[127 124  99 127 116 113 138 123 151 124 146 134 139 129]
Give the entry just left of 138.
Answer: 113
Give the 4th entry.
Answer: 127
Give the first entry from the right.
Answer: 129
Give the second entry from the left.
Answer: 124

Read these off the grid that follows. Counting starts at 0.
1) What is the entry just right of the smallest entry?
2) What is the entry in row 2 and column 1?
3) What is the entry at row 0, column 0?
4) What is the top-right entry?
5) What is the top entry of the column that holds the smallest entry?
6) What is the entry in row 0 and column 1?
7) What is the entry in row 0 and column 2?
8) What is the entry in row 1 and column 0?
[[138 126 127 137 111 153 141 136 132 132 131 124 130]
 [124 129 130 124 125 127 129 128 128 127 127 125 126]
 [128 128 130 129 127 128 128 129 127 129 126 127 127]
 [131 123 129 120 124 143 127 122 125 128 134 130 136]
 [132 129 127 136 126 131 123 129 136 128 133 130 127]
 [120 130 132 120 121 127 129 129 129 125 127 121 124]
 [117 133 134 121 115 128 126 130 135 123 130 118 121]
 [126 128 122 124 132 129 128 125 131 125 133 131 130]
 [129 128 132 131 126 127 128 130 126 130 124 126 127]
 [128 129 128 130 126 129 126 128 131 127 130 128 127]
 [130 126 129 128 123 126 129 129 127 129 132 132 129]
 [130 127 125 129 130 129 128 126 127 127 127 126 127]
 [133 126 125 133 133 129 128 127 126 130 128 133 131]
 [130 128 135 133 124 127 128 132 125 132 121 124 126]]
1) 153
2) 128
3) 138
4) 130
5) 111
6) 126
7) 127
8) 124

Read these off the table that follows.
1) Which number is the largest entry in the first row?
2) Which number is the bottom-left entry?
3) Which number is the largest entry in the last row?
4) Which number is the entry just right of 146?
5) Which number is the bottom entry of the column that holds the largest entry?
6) Which number is the largest entry in the last column?
7) Which number is the entry directly below the largest entry?
8) Which number is the first entry in reading order?
134,115,141,151,110,128
121,126,131,127,130,125
121,136,132,119,138,134
121,127,134,135,130,127
122,146,141,126,143,148
134,127,120,124,131,122
132,138,128,121,139,136
105,139,145,128,141,139
1) 151
2) 105
3) 145
4) 141
5) 128
6) 148
7) 127
8) 134

Questions about the row below.
1) The entry just left of 108?
2) The entry just right of the smallest entry?
3) The median of all entries?
138,134,109,108,151
1) 109
2) 151
3) 134

array([[154, 152, 119, 119, 123, 119, 114, 120, 125, 123, 148, 120, 151,
        124, 126, 147],
       [124, 129, 150, 132, 116, 141, 146, 130, 108, 108, 132, 145, 131,
        108, 108, 132],
       [124, 125, 110, 132, 117, 118, 117, 136, 118, 141, 126, 111, 125,
        140, 119, 128],
       [115, 112, 133, 148, 118, 147, 126, 148, 141, 143, 107, 143, 111,
        142, 141, 105],
       [150, 152, 127, 120, 120, 123, 122, 119, 113, 114, 151, 126, 152,
        114, 113, 151],
       [124, 118, 112, 134, 135, 127, 114, 135, 151, 151, 113, 121, 116,
        151, 152, 112],
       [127, 123, 133, 146, 118, 147, 120, 145, 145, 143, 115, 145, 121,
        143, 145, 111],
       [122, 128, 148, 124, 124, 131, 148, 122, 105, 106, 134, 137, 130,
        106, 104, 136],
       [122, 122, 123, 106, 152, 108, 136, 106, 137, 121, 128, 111, 123,
        122, 136, 131]])
The entry just right of the largest entry is 152
The entry just right of 129: 150
Read off the minimum.
104
The entry just right of the smallest entry: 136
Read off the maximum.
154

array([[136, 122, 106, 135, 130],
       [128, 129, 137, 125, 128],
       [136, 134, 157, 135, 120],
       [128, 125, 117, 121, 135],
       [122, 133, 152, 120, 129],
       [135, 131, 144, 134, 124]])
Rows and columns are numbered from 0.
The entry in row 0 and column 1? 122
The entry in the bottom-left corner? 135
The entry in the bottom-right corner is 124
The entry in row 2 and column 0 is 136
The entry directly above 131 -> 133
The bottom entry of the column that holds the largest entry? 144
The top-right entry? 130
The entry just right of 117 -> 121
The entry directly below 130? 128
The entry at row 2, column 1 -> 134
The entry at row 0, column 2? 106
The entry in row 1 and column 0 -> 128
The top-left entry? 136
The entry in row 1 and column 1 is 129

B = 149,113,142,134
The entry just left of 134 is 142
The entry just right of 142: 134

Questions about the row below.
1) The entry just left of the smallest entry?
2) The third entry from the right?
3) The second-last entry?
[132 131 124 126 140 132 135 131 150 134]
1) 131
2) 131
3) 150
